Here is a tiny trained network, its code and every weight. The questions are about switching its units off for an input and a class, where a switched-off unit gives its printed mean instead of its output.

import numpy as np


def w(rows, s, z=0):
    codes = np.array(rows[::2]) - 128.0
    scale = np.full(codes.shape[1], s)
    scale[-1] = z or s
    return codes * scale


def norm(h):
    return h / np.sqrt((h * h).mean(-1, keepdims=True) + 1e-5)


def f(y):
    return np.maximum(y, 0)


def log_softmax(a):
    a = a - a.max(-1, keepdims=True)
    return a - np.log(np.exp(a).sum(-1, keepdims=True))


def net(x, mask):
    res = np.array(x, float).reshape(1, 8) / 4 @ E
    u = 0
    for l in range(2):
        y = f(norm(res) @ A[l][:, :-1].T + A[l][:, -1])
        res = res + np.where(mask[u : u + 7], y, B[l][:, -1]) @ B[l][:, :-1]
        u += 7
    return log_softmax(norm(res)[-1] @ U[:, :-1].T + U[:, -1])


A, B = {}, {}
E = w([
[129,131,123,139,129,123,125,120],'x0',
[127,13,4,134,149,120,102,78],'x1',
[131,138,114,144,139,121,125,111],'x2',
[173,127,74,232,33,144,136,254],'x3',
[133,128,131,130,140,137,131,127],'x4',
[121,128,128,128,121,124,128,125],'x5',
[130,122,134,122,120,125,130,135],'x6',
[113,111,123,148,250,56,100,245],'x7',
],0.0076)
A[0] = w([
[120,142,119,140,180,138,142,32,100],'0.n1',
[154,176,147,83,55,152,226,106,85],'0.n2',
[42,142,166,92,235,89,93,127,4],'0.n3',
[59,204,175,50,153,144,117,2,32],'0.n4',
[104,189,217,164,187,99,161,198,28],'0.n5',
[104,68,86,64,166,110,86,59,64],'0.n6',
[86,139,133,52,178,105,40,124,138],'0.n7',
],0.0081,0.0026)
B[0] = w([
[91,121,135,101,67,150,85,146,189],'0.n1',
[116,163,90,200,162,163,19,86,210],'0.n2',
[103,203,138,122,188,107,254,100,220],'0.n3',
[210,73,120,9,105,70,71,203,254],'0.n4',
[71,94,206,166,11,120,208,95,214],'0.n5',
[46,146,87,155,191,199,92,51,214],'0.n6',
[104,120,98,198,145,110,190,60,208],'0.n7',
],0.0074,0.0073)
A[1] = w([
[218,138,138,40,153,83,61,232,149],'1.n1',
[130,185,126,172,80,215,101,167,6],'1.n2',
[148,99,136,24,174,137,63,221,118],'1.n3',
[120,101,2,137,209,42,133,176,34],'1.n4',
[176,76,50,98,55,180,169,57,40],'1.n5',
[171,247,138,97,117,95,72,171,224],'1.n6',
[159,205,235,67,46,191,87,114,66],'1.n7',
],0.0069,0.0025)
B[1] = w([
[136,47,165,166,140,32,71,216,197],'1.n1',
[144,211,124,126,135,224,193,27,201],'1.n2',
[164,76,88,145,89,86,72,197,186],'1.n3',
[171,88,126,140,157,96,105,250,243],'1.n4',
[156,27,197,99,58,188,194,109,209],'1.n5',
[85,244,138,179,167,158,99,164,214],'1.n6',
[207,121,16,76,242,3,15,188,255],'1.n7',
],0.0076,0.0048)
U = w([
[197,78,74,77,154,55,58,195,253],'0',
[103,39,74,40,116,169,67,29,78],'1',
[181,250,90,178,79,190,87,77,82],'2',
[192,48,53,175,30,205,191,74,76],'3',
[80,178,183,95,162,63,208,77,193],'4',
[52,72,73,145,244,104,177,63,33],'5',
[98,181,174,194,79,132,193,189,108],'6',
],0.011,0.0049)

Each question gives the input, the list of numbers given to net, and the class t.
The units are the neurons (one row each of A and B). Each row of codes is followed by its name. A weight is (code - 128) times the scale printed after its matrix; where a second scale follows, it is the last column's (A, B and U).
mask holds one flag per neuron, layer by layer. A switched-off neuron (its flag False) gives its mean, the last column of its row in B, instead of its output. The means were averaged over made-up inputs and are rounded, as every weight is.
A unit's drop is (log p(t) with every unit on - log p(t) with that unit switched off) / (log p(t) with every unit on - log p(t) with every unit switched off).
The circuit of an input: a set's keep is (log p(t) with only the set's units on - log p(t) with every unit switched off) / (log p(t) with every unit on - log p(t) with every unit switched off). Starting from the 12 units with the biggest drops (on a tie, the unit counted first), units are removed one at a time, each time the one whose removal leaves the highest keep (on an exact tie, the one counted first), for as long as the keep stays at least 0.8.
circuit, biggest first: the units of the circuit, biggest drop first
top k neurons: the k neurons with the biggest drops, biggest first
k most important neurons of layer l: the k neurons of layer l with the biggest drops, biggest first
drop of u: that unit's drop, to one decimal
input [2,-1,-5,-8,1,-2,5,-7], class 0: circuit, biggest first -> [0.n4]
input [4,4,-1,3,4,7,-7,-1], class 3: top 3 neurons -> [0.n4 1.n7 1.n5]
input [3,0,1,2,-8,-2,-5,0], class 2: top 3 neurons -> [0.n4 0.n7 0.n5]
input [0,0,5,-6,-4,4,-8,-8], class 0: top 2 neurons -> [0.n4 1.n7]
input [2,0,7,5,4,-6,8,7], class 6: top 4 neurons -> [0.n4 1.n7 0.n5 1.n3]
input [7,1,-1,0,-6,-3,6,0], class 1: circuit, biggest first -> [0.n6 1.n7]
input [-1,6,-7,3,0,-8,5,0], class 3: 2 most important neurons of layer 1 -> [1.n7 1.n5]
input [-3,0,1,1,-2,-2,2,0], class 2: top 2 neurons -> [0.n4 0.n7]
input [8,0,-8,2,0,2,2,4], class 6: top 3 neurons -> [0.n4 0.n5 1.n7]
input [-7,3,-2,-3,-1,7,-4,1], class 5: top 4 neurons -> [0.n3 0.n6 0.n7 0.n5]
input [8,2,-3,0,-6,8,2,3], class 5: top 2 neurons -> [0.n4 1.n7]
input [-3,1,4,3,-6,-8,-3,-2], class 3: top 2 neurons -> [0.n4 1.n5]
input [7,1,5,-4,-8,-3,6,4], class 5: top 2 neurons -> [0.n6 0.n7]
input [3,-7,6,-6,-4,0,3,-1], class 0: circuit, biggest first -> [0.n4]
input [-5,-2,5,8,1,-2,1,7], class 6: top 3 neurons -> [0.n4 0.n5 1.n7]
input [0,-1,-2,-6,-5,8,-7,7], class 4: 3 most important neurons of layer 0 -> [0.n3 0.n5 0.n2]
input [6,5,5,3,0,-7,8,-1], class 3: top 3 neurons -> [0.n4 1.n7 1.n5]
input [-1,-8,-1,3,6,-2,-8,0], class 2: 4 most important neurons of layer 0 -> [0.n2 0.n3 0.n7 0.n4]
input [2,-8,6,8,-6,6,2,-3], class 2: 2 most important neurons of layer 1 -> [1.n2 1.n7]
input [3,-5,1,0,4,6,4,-1], class 0: circuit, biggest first -> [1.n7]
input [6,7,7,2,-4,1,2,-2], class 3: 2 most important neurons of layer 0 -> [0.n4 0.n2]
input [-1,-2,6,6,5,2,5,3], class 6: drop of 0.n2 -> 0.1
input [5,-3,7,5,8,7,-7,0], class 2: drop of 0.n4 -> 0.2
input [0,-1,-1,5,-8,-4,2,-7], class 2: drop of 0.n2 -> 0.6
input [8,-3,-4,-5,1,4,0,-6], class 0: drop of 0.n4 -> 0.2
